Below are the code and all the weights of a small trained network. Each question names an input and a target symbol and asks about switching units off, where a switched-off unit gives its printed mean instead of its output.

import numpy as np


def w(rows, s, z=0):
    codes = np.array(rows[::2]) - 128.0
    scale = np.full(codes.shape[1], s)
    scale[-1] = z or s
    return codes * scale


def f(y):
    return np.maximum(y, 0)


def softmax(a):
    e = np.exp(a - a.max(-1, keepdims=True))
    return e / e.sum(-1, keepdims=True)


def log_softmax(a):
    a = a - a.max(-1, keepdims=True)
    return a - np.log(np.exp(a).sum(-1, keepdims=True))


def net(x, mask):
    ids = ['αεζθμσφψ'.index(c) for c in x.split()]
    T = len(ids)
    res = E[ids] + P[:T]
    r = res
    for j in range(3):
        rows = slice(3 * j, 3 * j + 3)
        q, k, v = (r @ M[0][rows].T for M in (Q, K, V))
        z = softmax(np.where(np.tri(T) > 0, q @ k.T / 3**0.5, -1e9)) @ v
        o = O[0][rows]
        res = res + np.where(mask[j], z, o[:, -1]) @ o[:, :-1]
    y = f(res @ A[0][:, :-1].T + A[0][:, -1])
    res = res + np.where(mask[3:19], y, B[0][:, -1]) @ B[0][:, :-1]
    return log_softmax(res[-1] @ U[:, :-1].T + U[:, -1])


Q, K, V, O, A, B = {}, {}, {}, {}, {}, {}
E = w([
[95,101,121],'α',
[4,194,140],'ε',
[174,176,89],'ζ',
[127,79,110],'θ',
[168,84,80],'μ',
[113,49,127],'σ',
[89,55,134],'φ',
[132,158,107],'ψ',
],0.019)
P = w([
[136,160,204],'0',
[64,2,84],'1',
[56,41,58],'2',
[68,93,51],'3',
[123,216,126],'4',
[117,170,145],'5',
[96,156,137],'6',
[74,152,122],'7',
[92,120,136],'8',
[104,122,132],'9',
[101,131,124],'10',
[112,136,127],'11',
],0.0077)
Q[0] = w([
[172,50,159],'h1',
[129,112,151],'h1',
[95,61,117],'h1',
[120,176,245],'h2',
[230,103,153],'h2',
[55,124,133],'h2',
[182,177,94],'h3',
[132,60,90],'h3',
[88,110,170],'h3',
],0.012)
K[0] = w([
[60,136,144],'h1',
[109,159,121],'h1',
[86,249,187],'h1',
[126,92,35],'h2',
[13,113,147],'h2',
[182,94,136],'h2',
[162,35,142],'h3',
[146,148,145],'h3',
[30,168,111],'h3',
],0.013)
V[0] = w([
[151,125,133],'h1',
[215,135,71],'h1',
[124,164,202],'h1',
[203,24,115],'h2',
[98,63,163],'h2',
[41,96,223],'h2',
[165,175,105],'h3',
[156,187,162],'h3',
[81,254,102],'h3',
],0.012)
O[0] = w([
[146,175,174,89],'h1',
[226,86,158,45],'h1',
[86,149,138,42],'h1',
[151,87,249,135],'h2',
[2,118,193,164],'h2',
[24,214,143,145],'h2',
[215,168,140,60],'h3',
[137,209,141,3],'h3',
[136,147,16,147],'h3',
],0.0072,0.0037)
A[0] = w([
[168,97,83,119],'n1',
[137,203,113,13],'n2',
[230,53,50,147],'n3',
[161,171,128,140],'n4',
[132,90,216,154],'n5',
[178,200,145,182],'n6',
[179,206,153,206],'n7',
[93,39,87,102],'n8',
[203,71,228,1],'n9',
[92,200,100,44],'n10',
[2,86,138,113],'n11',
[215,150,80,145],'n12',
[102,75,75,135],'n13',
[80,202,43,169],'n14',
[104,174,36,35],'n15',
[154,102,56,110],'n16',
],0.0077,0.0065)
B[0] = w([
[118,157,152,161],'n1',
[164,146,187,134],'n2',
[134,167,152,213],'n3',
[112,113,126,136],'n4',
[164,137,165,186],'n5',
[98,106,116,143],'n6',
[67,100,109,147],'n7',
[110,169,129,202],'n8',
[82,105,2,162],'n9',
[185,137,130,160],'n10',
[167,155,122,251],'n11',
[132,121,129,168],'n12',
[158,178,158,200],'n13',
[165,53,120,236],'n14',
[138,121,206,187],'n15',
[99,142,152,173],'n16',
],0.0084,0.011)
U = w([
[148,131,191,1],'α',
[83,143,77,194],'ε',
[161,113,155,48],'ζ',
[70,148,16,83],'θ',
[145,151,50,215],'μ',
[106,185,156,165],'σ',
[187,3,92,207],'φ',
[254,214,156,100],'ψ',
],0.0066,0.002)

Each question gives the input, a string of symbols that net reads in full, and the target symbol t.
The units are the heads (3 rows each of Q, K, V and O) and the neurons (one row each of A and B). Each row of codes is followed by its name. A weight is (code - 128) times the scale printed after its matrix; where a second scale follows, it is the last column's (O, A, B and U).
mask holds one flag per unit, heads first, then neurons. A switched-off unit (its flag False) gives its mean, the last column of its rows in O or B, instead of its output. The means were averaged over made-up inputs and are rounded, as every weight is.
A unit's drop is (log p(t) with every unit on - log p(t) with that unit switched off) / (log p(t) with every unit on - log p(t) with every unit switched off).
The circuit of an input: a set's keep is (log p(t) with only the set's units on - log p(t) with every unit switched off) / (log p(t) with every unit on - log p(t) with every unit switched off). Starting from the 12 units with the biggest drops (on a tie, the unit counted first), units are removed one at a time, each time the one whose removal leaves the highest keep (on an exact tie, the one counted first), for as long as the keep stays at least 0.8.
units of the circuit, in order: the units of the circuit, biggest drop first
unit that matters most: the unit with the biggest drop
k most important neurons: the k neurons with the biggest drops, biggest first
heads that matter: for each layer, one digit per head in row order, 1 if its drop is at least 0.15 and else 0, layers parted by /
drop when u is switched off: that unit's drop, to one decimal
input μ μ ζ μ μ, target φ: units of the circuit, in order : (h2; h1)
input σ θ φ, target α: units of the circuit, in order : (h3; h2)
input ζ φ ψ θ ζ ζ μ α φ, target ψ: units of the circuit, in order : (h2; h3; n3)
input ζ σ ζ ζ ζ μ μ θ σ ζ, target φ: unit that matters most : h3
input ζ μ θ, target ψ: units of the circuit, in order : (h2; n3; h3)
input σ φ θ, target α: units of the circuit, in order : (h3; h2)
input μ μ μ σ σ μ θ θ μ μ θ α, target φ: 3 most important neurons : (n9; n3; n13)
input φ φ φ, target σ: heads that matter : 011
input μ μ μ ζ μ μ σ α, target φ: heads that matter : 110
input ζ θ φ μ, target ψ: units of the circuit, in order : (h2; n3; h1)
input φ μ μ, target σ: heads that matter : 011
input μ ζ μ μ ψ θ ζ, target φ: heads that matter : 111
input ζ ζ μ, target ψ: heads that matter : 010
input σ μ α ε φ μ σ φ σ, target θ: unit that matters most : h3
input φ μ φ, target σ: 2 most important neurons : (n14; n8)
input σ μ α σ, target α: 2 most important neurons : (n5; n9)
input μ μ σ μ θ, target φ: 2 most important neurons : (n9; n13)
input μ ε φ, target θ: drop when h3 is switched off : 0.6
input σ ε μ φ, target θ: drop when n10 is switched off : 0.0
input σ μ φ, target α: drop when h2 is switched off : 0.3
input μ ζ μ μ α ψ, target φ: most important neuron : (n9)
